[ -53  -27  -78  266   90  -42  -10   97   77  -81 -103 -247   55   20
  419 -160  130 -233   53 -149   74  209 -104 -176 -122    3  136  -24
 -287  183 -109 -244  -74  -58 -145  194 -127   97 -124] => <77>
[  13   89  136   22  341  -69   91  303  343 -141 -164 -194    9   42
  200  151  147 -229 -183 -192  129  -19 -104  164 -355   10  113  195
   79  259  -64 -178   49 -131  -78  174   63  -60   28] => <91>
[ -13  -67 -105    1 -210  155    1  167  305   34 -113 -318 -149  137
  190 -290  134   33  -22  -70  154  327 -348  -67 -261  106   51   71
  381  312  -58  684   57  266  323 -225 -137  -92 -216] => <76>
[ -86   50  -83   -1   92   44   99 -111  318  145  108  111   35   78
  158  -60  121  170 -290  196   26  260 -182 -167 -156 -127   98   -5
  -85  159  166  535   13   95  -59 -441  -80   80   25] => <18>
[-155  -54   14  151  158  -32    0  217   89    5  -64 -269   72   50
  201  -22 -144  -75  -78  -71  163  139 -109 -100  -27  -89   31   33
  -41  247   58   76  -31 -259 -176   60 -119  -14 -166] => <91>
[-365  -39  128  224  -47   -5  222   -6    0 -238   38 -165  -42   30
  269 -251   53  -97   89 -139  177   67  128 -170  -61   49 -110  131
 -249  127 -103 -211 -112  -26  133  185   52  -89  -63] => <76>
[ 237  -76 -152  429 -485  102  -68 -478    7  203  -21   84  243 -250
  227 -682 -200   34   52  493 -141   11  526 -319 -238 -374  -45 -293
  103 -326 -314  287  -88  -63  396 -440  109  142 -190] => <56>
[ -66 -115 -228  171 -279  108 -290    7  -19   46 -111 -390  -67  116
   10 -138   -2  171  177  -60  112  110  -65   94  -64  203  111  -40
  228  254  120  440  128   95   83   59 -241   12 -300] => <126>
[ 442  -54   96 -197   60  120 -222 -435 -175  183    0   73   12   55
 -195 -117  221  377  137  472  179 -165  194 -286  353   38 -347 -293
  215   18 -173  255 -332  318   23   53  -91 -229 -214] => <77>
[-136 -124  235  235 -335  135 -132 -126  -60    2  181 -249 -187  107
  -18 -123    0  195  244 -342  223   61  186  -32  240   53  139   37
  168  145   81  189  281 -229  114   61  146 -113  -76] => <76>
[-122  -23  517  100  212  -84  272  234  108 -229   48 -112 -232  -25
  111   32 -214 -373 -328 -364  473 -111  -22 -328 -226    2    5  204
  -45   75 -170 -390  -60 -315 -384  219  110 -386  186] => <91>
[-170 -235 -138 -102  -19  -34 -131 -544   68    5 -150 -120  542  519
 -211 -150 -105  346  187  716  -69  241 -538 -294  221  280   94 -114
  593  432  270  349  157  144  339  -23 -469  181 -598] => <77>
[  72 -107   68   41 -173  226   20  165   -3  133  134  -94 -141  -74
  -63 -174 -143  133  -38 -198   96  173  -32   44  176  -18  169  -11
  245   87   -5  408  162  -15  145 -135   87  -17   27] => <56>
[  -7   66 -340  134 -145  -46  -18  -11   74   99   14 -201  -49 -140
 -115   80 -134 -178  140  158  -31  -24  338  208   77 -151 -171  -30
 -118  113  135 -108   18 -105  -34  260  -70 -133  183] => <182>
[-214 -243   59  328 -251   13 -122 -229 -152   47   37 -161  111  298
  121  -72 -130   64  268  -96  210  161   67 -343   27  166  244 -120
  223  -41  107  -81  202  -77  165 -192   73   58 -445] => <51>
[-154   28 -333  153 -179 -118 -201 -101  -19  -32  -61  -23   90   34
  271  -42  -19  -56  -61   67 -278  119 -124   -6 -280 -140  210  100
 -213   22  166  -66  202 -165 -215   53 -257  271 -121] => <91>
[-209 -249   26  179 -231  -14 -173 -621 -225  -67 -150  -50  264   51
   77 -599 -239  263  265  538  -17  -54   15 -502   70  126 -175 -299
  129  -33 -217   82 -170 -267   87 -136   36   13 -361] => <12>
[-128  -20 -156  -49 -139   15  -69   44  165  199 -176 -184  115  252
 -168  -19 -207  -47 -208  378 -113  100 -315  161 -157  165  -27 -162
  425  118   36  850   67   52   65 -239 -257 -192  -82] => <119>
[-122  132   45  355 -339  126  152  -29  343  183   35 -220   85   55
  270 -195  -31 -209 -299  119  228  376  -48 -388 -216 -109  105  -62
  140  118  106  204   19  -70   96 -484 -151   66 -195] => <18>
[  60  -86   33   46 -246  -58 -147 -700 -304 -141  207  414  -16  146
  -65 -483  134  693  177  482  -97   95  129 -307  179  241  115 -268
  -79 -420  -48  405  123 -132 -214 -264  233  215   41] => <12>
[ 271  206  114  253   43 -194  389  390  381   52   83 -108 -171 -499
  186 -160   58 -425 -333    1    3  -63  119  -87 -306 -404 -119  119
  -25  -44 -153 -135 -200 -140  -94 -110  227 -124  312] => <77>
[ 185  103 -174  287 -578  146   32 -108   83  312 -116   21   10  -46
  347  141 -422 -270    6  633 -229   33 -113 -123 -198   -5  -38 -210
  421  228   49  457  144    0 -173 -365 -213 -414  -88] => <51>
[ 242  -22  -56  359 -206   36 -182 -221  124  171  213 -256 -260 -306
  340 -443 -206  -51  227   69  314   30  452    9  175 -476   -8   30
   68  204   67   16  229  -84  -53   58   83 -133   84] => <12>
[  -8  -17 -378  299 -121   77  139  -35  283  339   23  -37  187  -44
  179  -14 -196 -146 -197  389 -165  315    5 -285 -159  -57   76 -107
  134  131  378  173  -30   95  -18 -564 -124   12 -240] => <91>
[  34  -23 -442  488 -302 -173 -180 -609  -76  121  212  -74    2 -516
 -259 -453  101  132  537  541   -3  -97  671  -78  303 -108 -217 -186
 -288   97  217 -436 -305  107  390  107  107  182   21] => <56>
[  55  -20  -19  -47  191  -29   69   96  178  115   57  -88 -157  -75
  105  338 -185 -267  -76 -138   46 -262  100  351    3 -256  -74  266
   40  241   55 -142  197   37  -16  199   44 -274  199] => <12>
[-140 -136  -79  234   62  -71   -3   53   11 -167  -58 -311   26  132
  123 -140  -36  -61   42 -116  111   65   -9    8 -145  167  123  206
   52  149   40 -283   -6 -149   44  187   11   90 -138] => <51>
[ -95 -204 -351   88 -248  187  -62  -90 -156  147  -87 -217   56  312
 -344  265 -301  146  165   99  -76  202  -40  -83   61  420   81  -52
  293  144  266   51  123    7  221  -16 -181 -143 -344] => <18>
[ 166   -5 -120  167   99    9  -28  127   -5  100  -39  -90   14 -201
  449    8 -302 -420 -105 -239  -78  -89 -206  -55  -77 -249    1  211
  114  120  -44 -387   -8   43 -379  148 -121  -81   90] => <76>
[-190 -113 -445 -176 -207  122 -142 -174 -223   -8   45  121   91  301
 -210   81  116  845  303   17  -71  332  -99 -115  256  386   46 -216
 -206   99  -13  809   83  144   73 -106 -138  -20 -237] => <18>
[  27  -98  -84  195   89  -19 -129 -240   81  -23   49  -70 -124  104
  313 -219 -110  106  -10 -126   21  178 -198  223   -9   35  249  212
  -12  309  270  -52  282  -72 -161   36   -1  199   93] => <216>
[ 179  -35 -270  379  -68  -50   77    2  109  204 -316   30  234 -174
  351 -382 -100 -427  -85  691 -188   77 -185 -208    2   49  -24 -407
   85  165 -210   63 -287  -26 -199 -237 -136   27 -230] => <216>
[-103  -93  278  152  100   86  -70 -143  119   68   32 -450   38  174
  128   70  -54 -122   99  -81  567   53   14 -299   34  -35   80    6
  379  241  111 -107   64   62   79  111 -143   43 -308] => <119>
[ 239   65  165  339 -375  195  -41 -106  -30  120 -206  -26   73   76
  231  -24   87 -187  272  360 -249   75  -77   11   55  198  167 -388
  373   57 -289   47  138 -281  131 -152  192   -3 -143] => <182>
[  59  -93 -135  279 -290    5 -204 -712  150  188   95  -35   55  -88
  -58 -495 -149   97   49  717  -10  -86  133 -380  216 -304 -139 -245
  206 -105   72  160  -35  -52   29 -215  -68   56   13] => <126>
[-155   30 -102  212   44   25  282  134   18   62  130   -2   -4   65
   53  391  -83  -81  -34 -181  -18  116   97  -39   87   58  127   45
 -163  249  103 -148  -68 -130 -261  -38    2  -69   37] => <126>
[ -51  -46 -330   10 -158   16    1  -18 -111  151  105  -51  -57   92
 -104  188   61  176   46 -247 -207    7  -42  248  174   -6  115    2
  -76  164  182  122   73  -52  -13  -66   34  114   51] => <93>
[  86   78  -99  149 -254  140   15 -146   58  239  -16   50   21 -113
  234 -144  -89 -101 -112   68  -62   33   49 -145 -201 -383   14 -136
  -56  133   11   18 -148  107   62 -256 -116  -10  -27] => <91>
[ 149  -76  314   -7  -11  -55   19  129  -66   94  161  111 -219 -146
 -283  -18 -274 -197  -97  357  434   43  213 -391   -1  332 -158  -69
  319 -215  -31  255   43  177 -118  -51   89 -717    8] => <18>
[  30   13 -304   66  161 -352  -69 -245  118  -84 -240  -84  247  184
  -41  -66  177 -256  -85  347  -75 -280 -124   27 -355  178 -139    5
  139   26   12 -327 -265   23  -92  -31  -20   27 -106] => <119>
[ 122 -148 -295  310  120   62  -61 -219   24  116  -35 -100  180   63
  493  -93 -211 -461   17  119 -201   54    7   -7   14 -218   41  176
   91  128   74 -327  343 -269 -153  161   32   76  -88] => <93>
[ 107  -29 -301  104 -175  -22    6 -314   96  174  -89  246  384  152
 -117   88   87  150  -51  430 -375  244 -201 -451 -254  293  316 -306
   25  -25  -10   42 -116  109  204 -526  -52  133 -255] => <131>
[ 171   55  -78  132 -270  -39  -46 -293 -190  -34  120   66 -229 -243
  -77 -352  315  265  283  300  -17 -249  468  216  231  -27 -200 -144
 -268   61 -163  -33 -377  193  242   40   80   12   88] => <51>
[-206   12 -209   74  -13   26 -164   69  158   56  -95 -359   25   91
    1  176 -134   84   11   26   97   44 -396   31  -28  168   16  -38
  160  138  189  374   17   69  -76 -159 -317  140 -104] => <51>
[  26    9 -152  140 -172   96  -14  -16  255  124  -60  -39  -63  -84
   68 -217 -100  -59 -227   51 -187   36   45   96 -399 -175   50  -18
   23  -80   98  403   25   37   31 -271  -41  -24  182] => <77>
[-329  -66 -222   98 -277  221  -63  388  -86  238   33 -264  -73  226
  -55  100 -180   86   31 -361  136  269 -250   15  148  156  188  -45
  254  453   45  522  181  173  142 -180 -168 -358 -368] => <119>
[  72    4   46  338  148  -41   53   94  225   13  -31 -139  100 -211
  339 -132  165 -276  -23 -325 -125  -38  453   21  -40 -369  148   24
 -233  -25 -196 -454   50 -225   13  122  140  173  -63] => <131>
[ -77  -19 -235  -70    5  -70    0  -39 -181  -46    4   21   76  -43
   26  154 -249 -220  221   -2 -180 -229   52  306   88 -113    0   83
  129   21   31 -245  189  -37 -167  198  -27    9   87] => <216>
[  14   -8 -375  126 -215  -88 -348 -312  -84  160 -259 -100  220  193
   65   18  -53 -165   79  646 -337 -165  -46  292 -146  204 -153    0
  462   40  160  133  125    6   89 -165 -170   48 -398] => <216>
[  82  104 -115   28 -246  -54 -204 -310  180   95 -204  110  220  -64
 -191 -134 -158  -43 -123  703  -84  -21  -15 -418 -402   41  -33 -330
  189 -200  -17  214 -116  -71  -74 -275 -146 -147    7] => <93>
[  -4  -23 -377  266 -198  -45 -241 -349  161  100 -350 -175  165  407
 -202 -101  -51  148  -74  680 -109  102 -412 -234 -176  440   61 -407
  155  241   27  490  -34 -229  -49 -287 -286  -79 -324] => <93>
[  51  -63 -422  282   26  -11   54  313  -85   83   24  -35  -49 -319
   43  134 -163 -302   18 -339 -193  -57  332  251   13  -81   -5  135
 -217    8    2  -91  137 -300 -297  248  126    1  127] => <56>
[ -10   85  -19  343 -361  -77  256  117  330   64 -150  -28  254  -42
  247 -203 -334 -335 -311  298   34   42 -178 -175 -334 -166  -67  -61
  427 -201   15  284  -24 -182   -9 -536    6   86    3] => <126>
[ -89 -346 -442  407   15  117   37 -359  -72  199  270 -170  168   95
  -65 -296  -92  -18  376  140  -31  141  361   20  356 -236  104   27
  134  154  428  153  179  100  350  -32  -24  337 -221] => <131>
[ 154   36 -142   74 -383   96   51   30   35  181  141   81 -134 -163
 -223 -102 -267  241 -163  106   48  106  118  -65   36 -132  -69  -61
  192 -204  -54  694  171 -122   34 -218   79  -99  176] => <119>
[ 335  -77  345  -63  434  127  275  -96  162  141  112  152   60 -353
   87 -236  100 -258  -82  227  145   45   27 -474   66 -149 -138 -129
   78   32   -7 -180 -480  377 -104   97  104 -120  298] => <119>
[-192   27 -309  281 -412  116   74   61   97   75  -26 -149    1  156
  146 -160 -202   30 -141  126  -82  240 -140   58 -126  100  102   38
  124  132  236  240   84  -44   61 -350 -103  -26  -71] => <18>
[-190   10 -117  150  101  -73  -70  -21    9  -89   39  -74  187  278
  177  105   40 -118    5 -107  114  194 -174 -119  -36  106  240   99
  -92  190  190 -201  186  -48 -231  152 -173   54 -135] => <91>
[ -60 -172  274  209   57   42  225  -14 -257  -38  -70  123  203  111
  285 -127 -225 -185 -158   90  -33   37 -226 -401   91  248   13  -51
    0   47 -155 -290 -257 -255 -254  -69   70  -68 -172] => <76>
[  20   -8 -311  183  -98   57   20  128  205  100  -90 -271   64  138
 -188  -35 -199 -236 -172  145  -16  218 -323   10 -142  132  178   17
  328   94  124  264  117  -45   37  -85 -231   78   -6] => <216>
[ 364   33 -899  461 -248 -198 -336 -253  211  491  108 -191  223 -328
  -56 -428  145  -75   32  762 -222    3  553  191  120 -197 -126 -122
  156  114  235  361  -56  276  154 -238 -101  -13 -183] => <93>
[  25   -1   77   -9    5   -8   -5  293   21  -35 -106 -220 -142 -106
  273  223 -207 -159   47  -29  100  -63 -135  178   63   33  -57  171
   80  235  -88 -179   57  -58   16  178  -96 -114  -96] => <76>
[-263 -130 -245  148  241 -173 -110  374  -41  -99 -148 -360   10   46
  214   73 -465 -361 -350 -109   22   15 -394  167  -60  201  -85  395
   48  -12   44  -16  100 -497 -496   88 -192  137  -77] => <216>
[ -35 -100 -138   46  312   -1  146 -345  248   62  -57  156  485  358
   83  124  -34  313 -253  254   39  252 -281 -461 -106  189  256 -161
 -198  276  207   23 -153  -50  -90 -425 -128  247 -251] => <56>
[-152   47  -81  -62  -85  212   86 -122  140  286  -11   41   25  311
  236  157   63  222 -140  165    3  323 -359 -144   81   29   23 -195
    9  446  143  661  -22  276  -82 -287 -220 -168 -109] => <216>
[  50   25 -178  -22 -412  149 -105 -176 -196    0    7 -122 -140  367
 -561  356  -92  253  248  327 -112  239 -355 -116   74  541  251 -170
   61  311  243  -39  160 -126  257   91 -211 -213 -118] => <91>
[ 269   96 -216  -22 -410  -21 -125 -351  222  234  -60  -21  -65 -413
 -293 -272   69  -85   59  592 -419 -101  390    4 -509 -185 -101 -223
  -14   58   33  332  -34  198  342   24  -70 -360  176] => <216>
[-127  -29 -100  139  -37  -31  -90 -188  215  313   -7 -163  202  113
  -49  217 -122 -153  -53  125  -44  -84  -89 -157  -38 -160    9 -188
  201  114  293  217  163   50  -55 -234 -164 -104 -169] => <182>
[-360 -150  -39  -62  379  150  183  604    2  -57  -27 -269  116  252
 -311  314 -217  -35 -168 -454  357  313 -264  -54   35  240  176  238
    3  469   -1  203   96  -40  168  384 -243 -145 -262] => <56>
[ 331  -91  -75  362 -306  237 -127 -345  -95  306 -113  294  292 -226
  487 -596 -132 -278   33  517 -510  221  147 -473   -3 -159    0 -439
  137 -311 -195  171  -10 -175 -285 -347  128  -43  -88] => <77>
[ -45  -69   15  -33 -167  271 -107  -76 -117   71  -31  -86  -30  352
  126  -29 -280  224 -123 -122  -52  220 -443  -68  -73   91  102  -12
  239 -117   72  466  213  -38   -1 -340 -136   94 -107] => <77>
[ -98  -20 -451 -111  160 -151 -217  114 -105   80  -48  -67  173  191
 -285  424   84 -136   84  -97  -71  -32   -8  197 -105   75  191  140
  105  237   93  -48  314    8  -87  361 -140  -61 -241] => <216>
[ 104  -17 -339  221 -262  139  168  -85   57   91  246 -100 -293 -203
 -131  -88  103  385  295   65 -156   85  216   57  232  -43  -39  -38
 -270  392   93  169 -214    2  232  -92  195 -186  220] => <126>
[-125 -101   23  -69  182  160 -103 -161   72   50   14   56  -51   66
   98  -79 -239  121  -86 -203   57   40  -17  207  -20 -192   66  110
   36   85  116  195  169  152  -42   35 -137  120  145] => <182>
[ 394   18 -394  287 -610   99 -170 -160  114  260  161  263 -324 -446
 -237 -146  -88  309  125  393 -166  -87  422 -102   67  -52   25 -335
 -218  -67   79  497   73  -30  -34 -353  177 -425  263] => <91>
[ -56  -24   40  200 -118  198 -107  -66   85   29 -141  -58   77   74
  207 -123  -23  -27  -39  -21  -12   51  -85 -129  -81   89   46  -90
   97   14  -47  188   31  -32    0 -165  -94   38 -169] => <119>
[  77  -83  -22  171   72  -14   58  181 -115 -179   63  -52  -10 -191
  261  -89  -59 -188  205 -266  221    5  155  -87  -36  -19   46  172
  -38 -125 -151 -354   94 -127  -29  167  213  125  -14] => <51>
[ 165 -123 -318  -25   -5  208   19 -474   48  317   61  329  170  -16
  151   29 -156  274   48  502  -56  -52   63 -477  208 -305 -217 -282
  108  102  -80  712 -146  329 -191 -346 -240 -123 -159] => <56>
[ -61  -41 -219   74   71  -13  174  187  177  244  -46  -32  333   19
  -39  236  -51 -331 -132   33 -137   77 -198  -52  -38 -143   43  -33
  250  -83  163   95   25   60  188 -277  -49  273 -169] => <119>
[-150 -129 -220 -191  216 -136 -219 -108 -329 -142 -111   64  121  217
 -561  379   -9  -37   98 -149 -359 -160  -87   55 -153  395  100   21
 -168 -192   23 -200   93  -90 -103  361 -209   45  -85] => <131>
[-155  -30 -297  408  -30 -181  254   56  -47  -18   45  -96  192  -29
  416 -146   36 -312  123  -12 -139   96   13   65   58 -168  -10   34
 -172    4    8 -141 -110 -179  -71  -55   72  376  -34] => <119>
[ 192  -75 -614  358 -303 -106 -134 -289   24   51  -67  209  122  -66
 -152  -28 -279 -121   -6  333 -618 -100  150  208 -320  169  333  -87
  -58 -231  267   45  240 -374 -358 -240    6  176  227] => <76>
[  32   49 -342   75  -29   41 -229  -54   56  256  118 -320  106   68
  -49  103 -220 -110  -49  121   80  101 -213   51  163   19   87   40
  347   72  363   84  168  107 -214 -135 -238   91  -12] => <12>
[-146  -51  -26 -135   83 -184    2 -592 -400 -152   64  220  227   97
  -38 -164  233  375  404  289   31 -136  470  220  367  -47 -263 -196
 -180 -137 -282  113 -121  -99   98  230  133  444  -48] => <131>
[  -2   68   46   86 -122  148 -162 -180   63   79  -38 -110   53  178
  380  -29  -31  -60   46 -177  104   76  -78  105  -78 -188  124    2
  179  160   22   51  327  -44   -2  -27    7   65  -14] => <131>
[-153   49  -74  202  -85  -24  313  -18   77   27   70   48   36  -68
  244 -155  -93 -244  -47  151   74  165  274 -205  -86 -127 -123  -56
 -107  101 -113   19  -23   79  -45   28   12 -272  -18] => <91>
[ -52 -128  278  229   18  141  244 -132  197  122    0   20   77  204
  164 -131 -116   79 -238  115  259  335 -146 -517 -101  100  174 -154
  209  158  -22  324  -14 -143   33 -370   99  -18 -171] => <93>
[ 184   28 -364  296 -213  -26  -43 -180  116  369  216  -82  -14 -107
 -129  -28 -106 -108  -12  216 -152   67  259  173  113 -192   77  -30
  220  137  271  179  311  -28   85 -185   63  -78  -10] => <91>
